Here is a tiny trained network, its code and every weight. The questions are about switching its units off for an input and a class, where a switched-off unit gives its printed mean instead of its output.

import numpy as np


def w(rows, s, z=0):
    codes = np.array(rows[::2]) - 128.0
    scale = np.full(codes.shape[1], s)
    scale[-1] = z or s
    return codes * scale


def norm(h):
    return h / np.sqrt((h * h).mean(-1, keepdims=True) + 1e-5)


def f(y):
    return y / 2 * (1 + np.tanh(0.7978845608 * (y + 0.044715 * y**3)))


def log_softmax(a):
    a = a - a.max(-1, keepdims=True)
    return a - np.log(np.exp(a).sum(-1, keepdims=True))


def net(x, mask):
    res = np.array(x, float).reshape(1, 8) / 4 @ E
    u = 0
    for l in range(2):
        y = f(norm(res) @ A[l][:, :-1].T + A[l][:, -1])
        res = res + np.where(mask[u : u + 5], y, B[l][:, -1]) @ B[l][:, :-1]
        u += 5
    return log_softmax(norm(res)[-1] @ U[:, :-1].T + U[:, -1])


A, B = {}, {}
E = w([
[149,100,162,146,63,188,129],'x0',
[81,86,225,31,189,144,108],'x1',
[198,81,120,136,82,138,56],'x2',
[190,127,101,109,93,137,122],'x3',
[120,143,107,107,195,167,96],'x4',
[149,139,180,113,95,144,110],'x5',
[206,129,93,139,84,78,252],'x6',
[149,201,101,52,116,119,136],'x7',
],0.0038)
A[0] = w([
[252,55,171,92,2,167,80,59],'L0N0',
[140,61,151,136,131,154,220,72],'L0N1',
[147,143,251,22,118,73,145,11],'L0N2',
[177,210,32,62,192,68,195,183],'L0N3',
[61,104,147,145,51,115,154,158],'L0N4',
],0.0074,0.0011)
B[0] = w([
[65,214,75,212,96,77,162,236],'L0N0',
[168,66,227,134,140,125,124,159],'L0N1',
[161,104,180,100,202,159,77,188],'L0N2',
[55,161,90,254,26,87,123,254],'L0N3',
[99,128,49,112,193,65,136,149],'L0N4',
],0.0065,0.0061)
A[1] = w([
[254,163,61,108,41,116,125,70],'L1N0',
[126,77,128,81,174,224,113,67],'L1N1',
[111,139,118,115,146,151,25,63],'L1N2',
[142,141,75,95,140,137,181,9],'L1N3',
[94,154,152,215,104,64,157,203],'L1N4',
],0.0081,0.0012)
B[1] = w([
[63,80,128,173,28,31,149,161],'L1N0',
[114,44,120,60,83,174,112,150],'L1N1',
[221,99,226,125,150,88,198,157],'L1N2',
[32,164,145,149,112,119,122,118],'L1N3',
[143,210,3,94,179,170,109,254],'L1N4',
],0.006,0.0098)
U = w([
[107,94,203,50,202,154,91,2],'0',
[70,224,2,185,85,73,137,254],'1',
],0.0057,0.00071)

Each question gives the input, the list of numbers given to net, and the class t.
The units are the neurons (one row each of A and B). Each row of codes is followed by its name. A weight is (code - 128) times the scale printed after its matrix; where a second scale follows, it is the last column's (A, B and U).
mask holds one flag per neuron, layer by layer. A switched-off neuron (its flag False) gives its mean, the last column of its row in B, instead of its output. The means were averaged over made-up inputs and are rounded, as every weight is.
A unit's drop is (log p(t) with every unit on - log p(t) with that unit switched off) / (log p(t) with every unit on - log p(t) with every unit switched off).
The circuit of an input: a set's keep is (log p(t) with only the set's units on - log p(t) with every unit switched off) / (log p(t) with every unit on - log p(t) with every unit switched off). Starting from all 10 units, units are removed one at a time, each time the one whose removal leaves the highest keep (on an exact tie, the one counted first), for as long as the keep stays at least 0.8.
units of the circuit, in order: the units of the circuit, biggest drop first
k most important neurons: the k neurons with the biggest drops, biggest first
k most important neurons of layer l: the k neurons of layer l with the biggest drops, biggest first
drop of u: that unit's drop, to one decimal
input [2,6,4,-5,-3,3,3,6], class 0: units of the circuit, in order -> (L0N2)
input [1,8,-3,8,-5,7,-2,-2], class 0: 2 most important neurons of layer 0 -> (L0N2, L0N3)
input [8,-3,3,-7,8,-8,2,-3], class 0: 3 most important neurons -> (L0N3, L0N0, L1N4)
input [-1,5,-2,4,-7,8,8,-8], class 0: 2 most important neurons -> (L0N3, L0N1)
input [-8,4,-1,4,8,-6,-6,-2], class 0: units of the circuit, in order -> (L0N0, L1N4)
input [-3,1,-2,-7,1,1,-7,-4], class 0: units of the circuit, in order -> (L0N3, L0N0)
input [-8,0,0,-1,-1,-6,-6,-4], class 0: 4 most important neurons -> (L0N3, L0N0, L1N4, L1N2)
input [-5,2,-4,5,5,-1,-7,-1], class 0: drop of L0N0 -> 0.1
input [3,0,-6,-8,-2,7,1,0], class 0: drop of L0N3 -> 0.4
input [-1,3,-7,4,-1,-7,-4,-3], class 0: drop of L0N3 -> 0.9
input [7,7,-5,4,3,-3,-1,-3], class 0: drop of L0N2 -> 0.0
